Below are the code and all the weights of a small trained network. Each question names an input and a target symbol and asks about switching units off, where a switched-off unit gives its printed mean instead of its output.

import numpy as np


def w(rows, s, z=0):
    codes = np.array(rows[::2]) - 128.0
    scale = np.full(codes.shape[1], s)
    scale[-1] = z or s
    return codes * scale


def norm(h):
    return h / np.sqrt((h * h).mean(-1, keepdims=True) + 1e-5)


def f(y):
    return np.maximum(y, 0)


def softmax(a):
    e = np.exp(a - a.max(-1, keepdims=True))
    return e / e.sum(-1, keepdims=True)


def log_softmax(a):
    a = a - a.max(-1, keepdims=True)
    return a - np.log(np.exp(a).sum(-1, keepdims=True))


def net(x, mask):
    ids = ['βγδεζηθλμξπτφω'.index(c) for c in x.split()]
    T = len(ids)
    res = E[ids] + P[:T]
    q, k, v = (norm(res) @ M[0].T for M in (Q, K, V))
    z = softmax(np.where(np.tri(T) > 0, q @ k.T / 4**0.5, -1e9)) @ v
    res = res + np.where(mask[0], z, O[0][:, -1]) @ O[0][:, :-1]
    y = f(norm(res) @ A[0][:, :-1].T + A[0][:, -1])
    res = res + np.where(mask[1:17], y, B[0][:, -1]) @ B[0][:, :-1]
    return log_softmax(norm(res)[-1] @ U[:, :-1].T + U[:, -1])


Q, K, V, O, A, B = {}, {}, {}, {}, {}, {}
E = w([
[73,197,101,179,116,90,112,114,117,68],'β',
[52,179,29,101,144,90,129,105,127,139],'γ',
[34,172,94,148,169,112,83,108,95,134],'δ',
[187,200,160,158,181,109,123,63,246,137],'ε',
[41,121,77,156,66,80,147,138,78,75],'ζ',
[129,204,174,143,99,59,136,164,103,143],'η',
[101,161,123,184,181,70,152,105,202,223],'θ',
[47,114,137,159,78,73,49,166,84,69],'λ',
[128,130,209,159,193,178,71,71,136,204],'μ',
[125,222,63,34,95,122,161,123,63,191],'ξ',
[34,136,128,206,79,182,161,41,96,73],'π',
[138,148,176,152,98,153,217,98,80,239],'τ',
[45,32,115,100,111,71,86,171,102,224],'φ',
[163,97,109,95,5,5,189,192,164,145],'ω',
],0.017)
P = w([
[7,69,95,95,227,207,193,183,136,76],'0',
[84,96,194,106,240,144,196,174,69,88],'1',
[187,173,168,162,180,163,98,250,112,183],'2',
[67,193,229,147,83,174,144,201,129,128],'3',
[119,108,156,158,181,105,183,110,43,123],'4',
[164,160,97,196,165,140,109,177,93,226],'5',
[54,183,194,135,71,160,151,109,126,168],'6',
[158,121,142,148,143,87,122,84,37,129],'7',
[165,162,70,220,102,144,87,127,78,208],'8',
[61,171,168,124,54,146,113,59,130,180],'9',
[139,142,164,144,116,44,119,31,15,152],'10',
[143,175,62,220,75,87,54,122,89,224],'11',
],0.011)
Q[0] = w([
[168,60,97,72,208,252,189,226,154,21],'h0',
[137,81,164,88,178,41,163,50,79,101],'h0',
[122,175,133,126,165,68,95,88,95,102],'h0',
[45,150,187,62,98,141,147,114,185,116],'h0',
],0.011)
K[0] = w([
[107,120,140,106,230,196,200,253,148,61],'h0',
[97,165,115,141,68,188,93,166,193,157],'h0',
[137,96,124,137,88,164,123,113,133,166],'h0',
[199,111,64,187,147,130,98,159,93,152],'h0',
],0.012)
V[0] = w([
[87,49,98,101,52,29,111,213,158,195],'h0',
[89,41,182,197,182,183,32,126,142,175],'h0',
[144,108,150,37,120,211,102,120,12,195],'h0',
[111,251,75,118,203,100,71,132,89,126],'h0',
],0.014)
O[0] = w([
[194,114,140,154,166,194,74,233,135,161,185],'h0',
[155,75,18,151,102,71,100,88,125,195,134],'h0',
[154,86,91,169,145,217,246,104,110,90,114],'h0',
[142,101,108,95,208,52,130,87,80,90,255],'h0',
],0.013,0.0085)
A[0] = w([
[39,197,188,137,181,236,47,96,128,187,255],'n0',
[157,187,122,189,138,128,135,98,194,129,88],'n1',
[143,139,162,136,61,73,166,225,124,103,217],'n2',
[135,135,138,147,127,132,172,60,112,164,81],'n3',
[119,145,153,187,75,211,192,134,116,196,143],'n4',
[114,222,112,72,80,130,123,122,82,244,195],'n5',
[41,20,163,122,131,153,130,132,60,175,165],'n6',
[42,174,204,159,108,56,165,116,123,124,248],'n7',
[87,175,176,90,222,76,123,147,108,99,100],'n8',
[171,165,148,170,170,99,63,111,82,142,18],'n9',
[112,80,137,163,130,72,3,140,168,108,76],'n10',
[157,152,93,168,73,59,127,145,139,211,197],'n11',
[139,127,183,183,52,72,218,156,97,183,156],'n12',
[193,110,106,174,226,110,151,185,83,103,116],'n13',
[116,132,24,116,166,67,138,122,157,99,194],'n14',
[197,74,181,75,142,109,110,85,184,155,139],'n15',
],0.012,0.0024)
B[0] = w([
[148,96,157,94,5,54,162,162,110,110,202],'n0',
[83,137,114,113,112,171,146,162,86,118,145],'n1',
[123,99,136,86,81,68,147,117,87,99,173],'n2',
[84,149,167,163,123,85,121,156,142,132,177],'n3',
[108,128,96,130,178,100,61,183,124,105,196],'n4',
[150,154,143,214,150,200,160,111,122,49,192],'n5',
[91,215,104,90,89,155,132,121,113,147,182],'n6',
[120,222,122,118,88,161,110,149,148,176,228],'n7',
[174,84,62,146,123,117,127,123,242,118,254],'n8',
[57,138,72,97,177,75,142,132,62,128,210],'n9',
[184,124,108,157,146,202,113,109,36,69,215],'n10',
[178,124,101,148,100,184,104,94,157,132,210],'n11',
[79,126,121,172,163,103,184,224,86,113,173],'n12',
[154,162,123,71,120,172,152,112,100,191,234],'n13',
[112,76,246,143,106,141,137,164,123,142,242],'n14',
[130,157,147,143,132,103,154,152,77,194,156],'n15',
],0.016,0.011)
U = w([
[129,102,254,86,164,116,26,164,137,114,181],'β',
[131,18,86,190,105,106,155,93,201,129,108],'γ',
[16,60,109,117,235,81,98,155,126,88,173],'δ',
[145,176,172,115,195,29,46,87,141,109,101],'ε',
[148,118,86,57,83,98,142,101,145,136,3],'ζ',
[154,137,105,44,187,82,126,120,172,149,88],'η',
[189,94,76,183,178,116,32,122,174,190,123],'θ',
[196,111,149,132,199,134,52,63,57,56,116],'λ',
[141,85,177,110,130,68,156,40,47,188,136],'μ',
[183,140,170,76,158,174,216,26,136,61,148],'ξ',
[139,194,177,132,68,143,114,19,115,107,170],'π',
[73,183,163,174,154,143,188,125,115,154,106],'τ',
[143,134,95,101,132,220,96,90,73,205,77],'φ',
[218,101,173,122,73,95,157,172,92,101,181],'ω',
],0.007,0.0019)

Each question gives the input, a string of symbols that net reads in full, and the target symbol t.
The units are the heads (4 rows each of Q, K, V and O) and the neurons (one row each of A and B). Each row of codes is followed by its name. A weight is (code - 128) times the scale printed after its matrix; where a second scale follows, it is the last column's (O, A, B and U).
mask holds one flag per unit, heads first, then neurons. A switched-off unit (its flag False) gives its mean, the last column of its rows in O or B, instead of its output. The means were averaged over made-up inputs and are rounded, as every weight is.
A unit's drop is (log p(t) with every unit on - log p(t) with that unit switched off) / (log p(t) with every unit on - log p(t) with every unit switched off).
The circuit of an input: a set's keep is (log p(t) with only the set's units on - log p(t) with every unit switched off) / (log p(t) with every unit on - log p(t) with every unit switched off). Starting from the 12 units with the biggest drops (on a tie, the unit counted first), units are removed one at a time, each time the one whose removal leaves the highest keep (on an exact tie, the one counted first), for as long as the keep stays at least 0.8.
circuit, biggest first: the units of the circuit, biggest drop first
top k neurons: the k neurons with the biggest drops, biggest first
drop of u: that unit's drop, to one decimal
input ω δ ε τ β ζ δ ω β θ θ γ, target λ: circuit, biggest first : (n10 h0 n5)
input τ ζ τ γ ω δ δ ε η τ δ, target τ: circuit, biggest first : (h0 n3)
input δ δ ξ ω ξ ω ε, target β: circuit, biggest first : (h0)
input π π τ ε φ φ δ λ, target φ: circuit, biggest first : (n13 h0)
input ξ δ μ β ω ω ε β, target π: circuit, biggest first : (h0 n4 n5)
input δ β λ ζ μ η η ξ β τ μ, target τ: circuit, biggest first : (h0 n3)
input η μ δ β μ ε φ η θ θ, target λ: circuit, biggest first : (h0 n10)
input δ η δ η μ δ β, target μ: top 2 neurons : (n8 n14)
input λ ε δ δ ζ, target μ: circuit, biggest first : (h0 n14 n4)
input ω φ ζ λ δ β μ π δ τ λ λ, target φ: circuit, biggest first : (h0 n13 n0)
input β ω β ω μ δ ε δ ζ ε, target ω: top 3 neurons : (n0 n10 n8)
input ε γ μ λ β δ δ ω τ ζ ε ξ, target π: circuit, biggest first : (h0 n5)
input δ δ ξ ω δ φ λ ω λ β β, target ε: top 2 neurons : (n7 n8)
input β γ ε τ δ γ, target μ: top neuron : (n14)
input μ η δ γ β ε δ τ τ δ, target δ: top 2 neurons : (n4 n13)
input τ δ δ τ μ β ξ γ ξ μ τ δ, target τ: top 2 neurons : (n8 n9)
input ξ η δ δ δ θ ξ ε τ τ φ β, target θ: drop of n4 : 0.3
input ε γ π γ δ π, target μ: drop of n8 : 0.1
input δ ε γ, target π: drop of h0 : 1.3
input θ γ δ δ δ τ η, target δ: top neuron : (n4)
